Below are the code and all the weights of a small trained network. Each question names an input and a class and asks about switching units off, where a switched-off unit gives its printed mean instead of its output.

import numpy as np


def w(rows, s, z=0):
    codes = np.array(rows[::2]) - 128.0
    scale = np.full(codes.shape[1], s)
    scale[-1] = z or s
    return codes * scale


def f(y):
    return y / 2 * (1 + np.tanh(0.7978845608 * (y + 0.044715 * y**3)))


def log_softmax(a):
    a = a - a.max(-1, keepdims=True)
    return a - np.log(np.exp(a).sum(-1, keepdims=True))


def net(x, mask):
    res = np.array(x, float).reshape(1, 6) / 4 @ E
    y = f(res @ A[0][:, :-1].T + A[0][:, -1])
    res = res + np.where(mask, y, B[0][:, -1]) @ B[0][:, :-1]
    return log_softmax(res[-1] @ U[:, :-1].T + U[:, -1])


A, B = {}, {}
E = w([
[105,117,170,176,214,130,186,174,233,111,125,63],'x0',
[132,119,121,106,64,207,164,125,137,219,186,63],'x1',
[190,148,117,155,164,119,247,97,112,54,184,163],'x2',
[40,91,170,149,162,181,159,101,129,190,163,215],'x3',
[137,58,101,108,177,160,117,19,135,111,83,98],'x4',
[108,173,83,167,63,107,197,97,196,118,47,154],'x5',
],0.013)
A[0] = w([
[96,135,130,179,176,59,112,133,75,88,117,167,25],'n0',
[37,73,181,180,131,167,153,91,133,155,174,248,68],'n1',
[71,120,144,110,130,84,47,152,137,147,75,123,187],'n2',
[119,169,160,131,123,88,130,231,132,137,180,154,145],'n3',
[166,77,170,106,190,113,88,147,26,154,163,73,147],'n4',
[157,97,141,157,71,133,126,122,142,173,184,76,2],'n5',
[99,153,166,154,196,123,128,193,192,127,136,84,85],'n6',
[92,129,144,164,112,142,132,108,131,133,139,170,37],'n7',
[140,74,81,110,186,151,109,79,120,116,122,97,71],'n8',
[112,137,58,67,72,131,123,76,42,117,124,187,92],'n9',
[125,164,101,166,38,130,167,111,178,134,50,165,150],'n10',
[135,178,110,138,118,99,133,158,59,181,135,164,61],'n11',
[128,87,94,91,185,138,121,31,133,138,109,111,29],'n12',
[154,146,133,139,93,95,106,122,139,104,137,85,111],'n13',
[116,115,165,161,138,168,183,128,175,93,106,83,52],'n14',
[126,107,112,121,172,62,95,118,163,85,103,187,64],'n15',
[223,144,129,141,156,120,181,96,131,68,204,190,41],'n16',
[123,130,183,93,140,133,124,188,89,102,193,130,100],'n17',
[220,149,88,90,96,87,119,139,142,79,128,45,21],'n18',
[134,95,128,132,132,109,110,168,132,87,94,154,71],'n19',
[139,101,88,138,75,211,187,133,121,132,158,88,95],'n20',
],0.011,0.0023)
B[0] = w([
[166,81,195,142,99,85,148,114,63,151,49,96,184],'n0',
[114,146,159,216,117,159,55,113,130,84,168,86,253],'n1',
[185,134,129,106,80,191,97,143,190,183,92,139,198],'n2',
[93,198,48,98,85,124,170,84,77,143,132,125,192],'n3',
[134,96,113,110,189,66,101,120,161,115,143,187,207],'n4',
[157,110,178,166,94,95,152,163,116,169,78,135,173],'n5',
[137,100,92,127,150,182,178,188,111,128,151,112,200],'n6',
[130,153,126,188,137,123,131,122,135,90,147,143,163],'n7',
[99,184,64,107,101,106,148,81,76,132,88,145,183],'n8',
[132,61,116,101,167,192,188,180,119,89,151,92,220],'n9',
[86,118,121,133,207,74,129,80,163,151,151,244,221],'n10',
[90,126,86,116,118,153,173,159,115,111,119,93,172],'n11',
[90,198,76,131,66,116,148,122,81,137,121,135,196],'n12',
[100,104,121,173,131,128,65,123,121,91,187,98,160],'n13',
[137,87,100,111,121,152,163,152,113,70,124,152,188],'n14',
[138,119,174,132,110,93,172,164,102,136,120,131,186],'n15',
[208,146,105,88,71,175,80,131,247,194,102,139,210],'n16',
[108,145,127,122,173,85,120,138,132,132,128,207,180],'n17',
[136,147,160,216,123,141,77,106,116,52,178,96,205],'n18',
[131,129,181,122,112,126,141,169,110,109,115,120,155],'n19',
[171,106,212,128,109,64,150,137,89,184,105,148,193],'n20',
],0.011,0.021)
U = w([
[139,163,177,188,119,141,53,113,127,69,178,87,95],'0',
[179,95,251,116,85,59,176,138,76,182,92,117,115],'1',
[103,239,44,84,78,108,168,108,82,132,122,129,133],'2',
[190,123,120,72,66,181,73,132,254,181,98,129,144],'3',
[121,101,115,96,225,51,114,107,170,121,140,203,110],'4',
[140,30,89,81,156,194,199,160,121,80,145,93,100],'5',
[157,120,131,109,143,137,113,121,149,143,131,121,253],'6',
],0.013,0.011)

Each question gives the input, the list of numbers given to net, and the class t.
The units are the neurons (one row each of A and B). Each row of codes is followed by its name. A weight is (code - 128) times the scale printed after its matrix; where a second scale follows, it is the last column's (A, B and U).
mask holds one flag per neuron, in row order. A switched-off neuron (its flag False) gives its mean, the last column of its row in B, instead of its output. The means were averaged over made-up inputs and are rounded, as every weight is.
A unit's drop is (log p(t) with every unit on - log p(t) with that unit switched off) / (log p(t) with every unit on - log p(t) with every unit switched off).
The circuit of an input: a set's keep is (log p(t) with only the set's units on - log p(t) with every unit switched off) / (log p(t) with every unit on - log p(t) with every unit switched off). Starting from the 12 units with the biggest drops (on a tie, the unit counted first), units are removed one at a time, each time the one whose removal leaves the highest keep (on an exact tie, the one counted first), for as long as the keep stays at least 0.8.
circuit, biggest first: the units of the circuit, biggest drop first
most important unit: the unit with the biggest drop
top k neurons: the k neurons with the biggest drops, biggest first
drop of u: that unit's drop, to one decimal
input [2,1,2,-3,-5,8], class 4: most important unit	n10
input [-4,-6,-6,-2,-1,7], class 4: top 2 neurons	n10, n16
input [-3,-8,-7,-8,8,5], class 0: top 3 neurons	n18, n13, n20
input [8,3,7,2,7,8], class 4: top 2 neurons	n10, n9
input [8,-1,-2,1,-6,-7], class 5: top 2 neurons	n6, n10
input [1,-8,6,-6,4,-7], class 1: top 3 neurons	n0, n15, n1
input [5,-7,-8,-3,7,-5], class 3: top 4 neurons	n2, n20, n3, n5
input [0,-6,-1,4,-6,-4], class 1: top 3 neurons	n0, n12, n8
input [-2,0,-7,-1,8,8], class 2: top 3 neurons	n12, n16, n4
input [7,-2,6,-7,5,8], class 4: top 2 neurons	n10, n1
input [-3,-2,5,-5,-1,-6], class 4: top 3 neurons	n4, n1, n17
input [-8,-7,7,1,1,1], class 5: top 4 neurons	n9, n20, n2, n11
input [-4,7,1,-6,2,-8], class 4: top 2 neurons	n4, n1
input [-8,3,3,-2,4,6], class 5: circuit, biggest first	n9
input [3,-1,-4,3,5,-5], class 2: circuit, biggest first	n12, n8
input [6,4,-2,-2,-7,-7], class 2: drop of n3	2.4
input [-5,1,-2,-8,-5,0], class 0: drop of n18	1.8
input [7,7,8,4,-7,8], class 3: drop of n0	0.3
